Below is a small trained network, with its code and all its weights. Each question gives an input and a target symbol and asks what happens when units are switched off, that is, made to give their printed mean instead of their output.

import numpy as np


def w(rows, s, z=0):
    codes = np.array(rows[::2]) - 128.0
    scale = np.full(codes.shape[1], s)
    scale[-1] = z or s
    return codes * scale


def norm(h):
    return h / np.sqrt((h * h).mean(-1, keepdims=True) + 1e-5)


def f(y):
    return np.maximum(y, 0)


def softmax(a):
    e = np.exp(a - a.max(-1, keepdims=True))
    return e / e.sum(-1, keepdims=True)


def log_softmax(a):
    a = a - a.max(-1, keepdims=True)
    return a - np.log(np.exp(a).sum(-1, keepdims=True))


def net(x, mask):
    ids = ['ΞΨαδεμπω'.index(c) for c in x.split()]
    T = len(ids)
    res = E[ids] + P[:T]
    r = norm(res)
    for j in range(2):
        rows = slice(4 * j, 4 * j + 4)
        q, k, v = (r @ M[0][rows].T for M in (Q, K, V))
        z = softmax(np.where(np.tri(T) > 0, q @ k.T / 4**0.5, -1e9)) @ v
        o = O[0][rows]
        res = res + np.where(mask[j], z, o[:, -1]) @ o[:, :-1]
    y = f(norm(res) @ A[0][:, :-1].T + A[0][:, -1])
    res = res + np.where(mask[2:6], y, B[0][:, -1]) @ B[0][:, :-1]
    return log_softmax(norm(res)[-1] @ U[:, :-1].T + U[:, -1])


Q, K, V, O, A, B = {}, {}, {}, {}, {}, {}
E = w([
[116,138,131,87,103,134],'Ξ',
[117,132,149,99,135,101],'Ψ',
[126,124,122,132,162,136],'α',
[106,106,162,92,120,131],'δ',
[133,255,168,194,96,171],'ε',
[160,113,137,108,150,185],'μ',
[99,142,136,95,139,132],'π',
[159,112,151,104,103,118],'ω',
],0.01)
P = w([
[151,117,88,176,124,127],'0',
[193,1,190,121,126,72],'1',
[159,206,166,101,158,112],'2',
[141,59,170,114,134,107],'3',
[158,197,166,107,152,117],'4',
[132,71,160,118,128,111],'5',
[156,194,172,109,149,117],'6',
[130,77,157,119,126,112],'7',
[157,185,171,112,146,125],'8',
[128,83,154,125,126,116],'9',
[154,193,169,116,151,124],'10',
[126,85,149,127,124,118],'11',
[158,191,167,116,148,124],'12',
[120,90,143,128,122,122],'13',
],0.0076)
Q[0] = w([
[161,226,254,166,168,102],'h1',
[73,103,127,138,162,86],'h1',
[133,7,72,193,64,71],'h1',
[116,6,83,49,167,142],'h1',
[80,44,152,129,165,132],'h2',
[135,5,101,136,145,118],'h2',
[107,180,248,111,147,154],'h2',
[198,236,211,156,147,199],'h2',
],0.0069)
K[0] = w([
[92,145,1,202,110,115],'h1',
[69,119,130,99,187,107],'h1',
[158,224,235,77,199,118],'h1',
[168,93,161,47,171,146],'h1',
[94,98,171,64,189,125],'h2',
[132,146,225,84,150,107],'h2',
[98,90,30,159,103,68],'h2',
[192,99,29,182,109,152],'h2',
],0.008)
V[0] = w([
[81,34,147,100,137,116],'h1',
[55,116,75,145,193,99],'h1',
[171,136,206,170,146,48],'h1',
[120,3,147,103,106,159],'h1',
[190,167,144,159,106,215],'h2',
[153,140,140,106,193,146],'h2',
[100,130,75,110,6,77],'h2',
[202,108,79,119,183,62],'h2',
],0.0055)
O[0] = w([
[63,234,89,132,171,127,197],'h1',
[137,203,198,229,206,63,159],'h1',
[193,214,132,167,19,175,193],'h1',
[34,223,68,79,224,180,173],'h1',
[206,105,68,10,136,161,4],'h2',
[157,147,56,146,175,133,135],'h2',
[20,108,243,112,3,145,142],'h2',
[113,180,10,221,39,202,229],'h2',
],0.0036,0.0035)
A[0] = w([
[200,174,49,143,167,114,115],'n1',
[107,121,113,131,119,2,11],'n2',
[182,178,151,78,122,79,162],'n3',
[142,152,22,55,69,181,109],'n4',
],0.0069,0.0012)
B[0] = w([
[38,40,85,170,94,209,174],'n1',
[183,143,167,184,229,1,242],'n2',
[126,46,109,198,147,191,253],'n3',
[218,200,125,107,130,18,180],'n4',
],0.0058,0.0029)
U = w([
[34,28,210,44,66,125,214],'Ξ',
[110,205,171,231,24,174,146],'Ψ',
[75,32,65,213,155,216,137],'α',
[2,225,99,69,217,140,37],'δ',
[244,26,158,107,62,151,129],'ε',
[225,139,33,76,204,198,249],'μ',
[166,103,213,197,253,51,53],'π',
[202,207,112,15,68,45,52],'ω',
],0.0069,0.0013)

Each question gives the input, a string of symbols that net reads in full, and the target symbol t.
The units are the heads (4 rows each of Q, K, V and O) and the neurons (one row each of A and B). Each row of codes is followed by its name. A weight is (code - 128) times the scale printed after its matrix; where a second scale follows, it is the last column's (O, A, B and U).
mask holds one flag per unit, heads first, then neurons. A switched-off unit (its flag False) gives its mean, the last column of its rows in O or B, instead of its output. The means were averaged over made-up inputs and are rounded, as every weight is.
A unit's drop is (log p(t) with every unit on - log p(t) with that unit switched off) / (log p(t) with every unit on - log p(t) with every unit switched off).
The circuit of an input: a set's keep is (log p(t) with only the set's units on - log p(t) with every unit switched off) / (log p(t) with every unit on - log p(t) with every unit switched off). Starting from all 6 units, units are removed one at a time, each time the one whose removal leaves the highest keep (on an exact tie, the one counted first), for as long as the keep stays at least 0.8.
units of the circuit, in order: the units of the circuit, biggest drop first
k most important neurons: the k neurons with the biggest drops, biggest first
which heads matter: for each layer, one digit per head in row order, 1 if its drop is at least 0.15 and else 0, layers parted by /
drop of u: that unit's drop, to one decimal
input ω Ψ μ, target ω: units of the circuit, in order : n4; h1
input ε δ α, target ε: which heads matter : 10
input δ μ μ, target δ: which heads matter : 10
input α μ μ Ψ ω, target α: units of the circuit, in order : h2; n1
input α α ε Ψ Ψ ε μ, target α: units of the circuit, in order : n1; h2
input Ψ Ψ Ψ δ Ψ Ψ π π μ μ, target μ: most important neuron : n4
input ω Ψ Ψ δ Ψ Ψ π Ψ δ μ δ Ψ Ψ, target ω: units of the circuit, in order : h1; n4
input Ξ Ξ α, target Ξ: units of the circuit, in order : h2; h1
input Ψ Ψ Ψ Ψ ω δ δ δ α, target Ψ: which heads matter : 01
input Ψ Ψ Ξ δ δ Ψ α δ Ψ, target Ψ: which heads matter : 01
input Ψ Ξ π Ψ δ π Ψ μ Ξ Ψ π, target Ψ: which heads matter : 10
input Ξ ω π α Ψ Ψ δ μ δ, target Ξ: which heads matter : 00
input π π Ξ π Ξ Ψ Ξ, target π: which heads matter : 10
input μ Ψ Ψ Ψ Ψ ε δ, target μ: which heads matter : 01
input μ Ξ δ Ξ Ψ μ Ψ, target μ: which heads matter : 01
input α μ δ δ Ψ Ψ π, target α: which heads matter : 11
input δ π Ψ, target δ: which heads matter : 10
input Ψ Ψ Ψ Ξ π π Ψ π Ψ π, target δ: 2 most important neurons : n2; n3
input π α ε Ψ Ψ Ψ π Ψ Ψ π α Ψ α Ξ, target ω: which heads matter : 00
input δ Ξ ε, target δ: units of the circuit, in order : h1
input ε ω π, target ε: most important neuron : n3
input ω α Ψ δ ε Ξ Ξ Ψ π, target ω: drop of n4 : 0.6
input π π π Ψ Ξ δ π Ψ Ψ δ μ π π, target π: drop of h1 : 1.5
